Below is a small trained network, with its code and all its weights. Each question gives an input and a target symbol and asks what happens when units are switched off, that is, made to give their printed mean instead of their output.

import numpy as np


def w(rows, s, z=0):
    codes = np.array(rows[::2]) - 128.0
    scale = np.full(codes.shape[1], s)
    scale[-1] = z or s
    return codes * scale


def f(y):
    return y / 2 * (1 + np.tanh(0.7978845608 * (y + 0.044715 * y**3)))


def softmax(a):
    e = np.exp(a - a.max(-1, keepdims=True))
    return e / e.sum(-1, keepdims=True)


def log_softmax(a):
    a = a - a.max(-1, keepdims=True)
    return a - np.log(np.exp(a).sum(-1, keepdims=True))


def net(x, mask):
    ids = ['ΛΨαγεθτφ'.index(c) for c in x.split()]
    T = len(ids)
    res = E[ids] + P[:T]
    r = res
    for j in range(2):
        rows = slice(2 * j, 2 * j + 2)
        q, k, v = (r @ M[0][rows].T for M in (Q, K, V))
        z = softmax(np.where(np.tri(T) > 0, q @ k.T / 2**0.5, -1e9)) @ v
        o = O[0][rows]
        res = res + np.where(mask[j], z, o[:, -1]) @ o[:, :-1]
    y = f(res @ A[0][:, :-1].T + A[0][:, -1])
    res = res + np.where(mask[2:6], y, B[0][:, -1]) @ B[0][:, :-1]
    return log_softmax(res[-1] @ U[:, :-1].T + U[:, -1])


Q, K, V, O, A, B = {}, {}, {}, {}, {}, {}
E = w([
[147,114,153],'Λ',
[122,138,181],'Ψ',
[125,93,171],'α',
[167,216,111],'γ',
[121,186,162],'ε',
[125,126,169],'θ',
[130,160,151],'τ',
[251,24,86],'φ',
],0.02)
P = w([
[163,164,228],'0',
[70,94,99],'1',
[221,127,65],'2',
[160,171,229],'3',
[48,90,122],'4',
[238,122,54],'5',
[173,168,248],'6',
[44,87,126],'7',
[223,121,55],'8',
],0.012)
Q[0] = w([
[204,153,249],'h0',
[199,218,52],'h0',
[95,108,24],'h1',
[7,130,32],'h1',
],0.012)
K[0] = w([
[152,147,249],'h0',
[100,231,109],'h0',
[97,94,79],'h1',
[88,155,48],'h1',
],0.017)
V[0] = w([
[67,165,89],'h0',
[194,50,106],'h0',
[255,255,87],'h1',
[6,109,109],'h1',
],0.0078)
O[0] = w([
[50,97,173,31],'h0',
[206,98,159,115],'h0',
[40,193,41,179],'h1',
[129,153,253,2],'h1',
],0.0061,0.0058)
A[0] = w([
[88,221,224,3],'n0',
[152,82,141,178],'n1',
[79,95,251,90],'n2',
[111,20,114,159],'n3',
],0.013,0.012)
B[0] = w([
[103,139,7,159],'n0',
[140,166,147,253],'n1',
[162,53,66,197],'n2',
[105,164,121,231],'n3',
],0.021,0.0051)
U = w([
[128,78,150,254],'Λ',
[176,141,146,145],'Ψ',
[172,205,254,153],'α',
[98,180,134,91],'γ',
[80,121,82,30],'ε',
[205,55,167,85],'θ',
[35,175,181,251],'τ',
[141,26,38,12],'φ',
],0.011,0.0058)

Each question gives the input, a string of symbols that net reads in full, and the target symbol t.
The units are the heads (2 rows each of Q, K, V and O) and the neurons (one row each of A and B). Each row of codes is followed by its name. A weight is (code - 128) times the scale printed after its matrix; where a second scale follows, it is the last column's (O, A, B and U).
mask holds one flag per unit, heads first, then neurons. A switched-off unit (its flag False) gives its mean, the last column of its rows in O or B, instead of its output. The means were averaged over made-up inputs and are rounded, as every weight is.
A unit's drop is (log p(t) with every unit on - log p(t) with that unit switched off) / (log p(t) with every unit on - log p(t) with every unit switched off).
The circuit of an input: a set's keep is (log p(t) with only the set's units on - log p(t) with every unit switched off) / (log p(t) with every unit on - log p(t) with every unit switched off). Starting from all 6 units, units are removed one at a time, each time the one whose removal leaves the highest keep (on an exact tie, the one counted first), for as long as the keep stays at least 0.8.
units of the circuit, in order: the units of the circuit, biggest drop first
most important unit: the unit with the biggest drop
k most important neurons: the k neurons with the biggest drops, biggest first
heads that matter: for each layer, one digit per head in row order, 1 if its drop is at least 0.15 and else 0, layers parted by /
drop when u is switched off: that unit's drop, to one decimal
input Ψ Ψ Λ α φ α Ψ θ, target α: heads that matter : 10
input α α ε α Ψ Ψ Ψ Ψ φ, target α: heads that matter : 00
input θ γ τ φ ε, target α: 2 most important neurons : [n2; n0]
input Λ Λ τ φ, target Ψ: most important unit : h1
input α α ε, target α: units of the circuit, in order : [n2; n0]
input Ψ ε γ θ Λ, target τ: heads that matter : 00
input Ψ φ Ψ ε Ψ α Λ Ψ, target α: units of the circuit, in order : [h0; n0; n2]
input α Ψ Ψ α ε, target φ: units of the circuit, in order : [h1; n2; n0; n1]
input Λ θ α ε α α τ, target τ: units of the circuit, in order : [h1; h0]
input τ ε ε φ Ψ, target α: units of the circuit, in order : [h0; n2]
input Λ γ Λ τ θ Ψ Ψ φ, target α: units of the circuit, in order : [n1; n3; h0]
input φ Λ γ, target φ: 2 most important neurons : [n1; n3]
input φ Ψ α Λ Λ φ α α, target α: 2 most important neurons : [n1; n3]
input γ γ α Λ α, target τ: most important unit : n3
input α α Λ, target α: 3 most important neurons : [n2; n1; n0]
input Λ Ψ γ θ α, target τ: 2 most important neurons : [n3; n2]
input ε φ τ θ τ, target α: drop when h1 is switched off : 0.1
input τ Λ Ψ Ψ γ τ ε Λ, target τ: drop when n2 is switched off : 0.3
input Ψ Ψ Ψ φ Λ, target α: drop when n2 is switched off : 0.2
input Ψ ε Ψ α Ψ φ α τ, target α: most important unit : h0
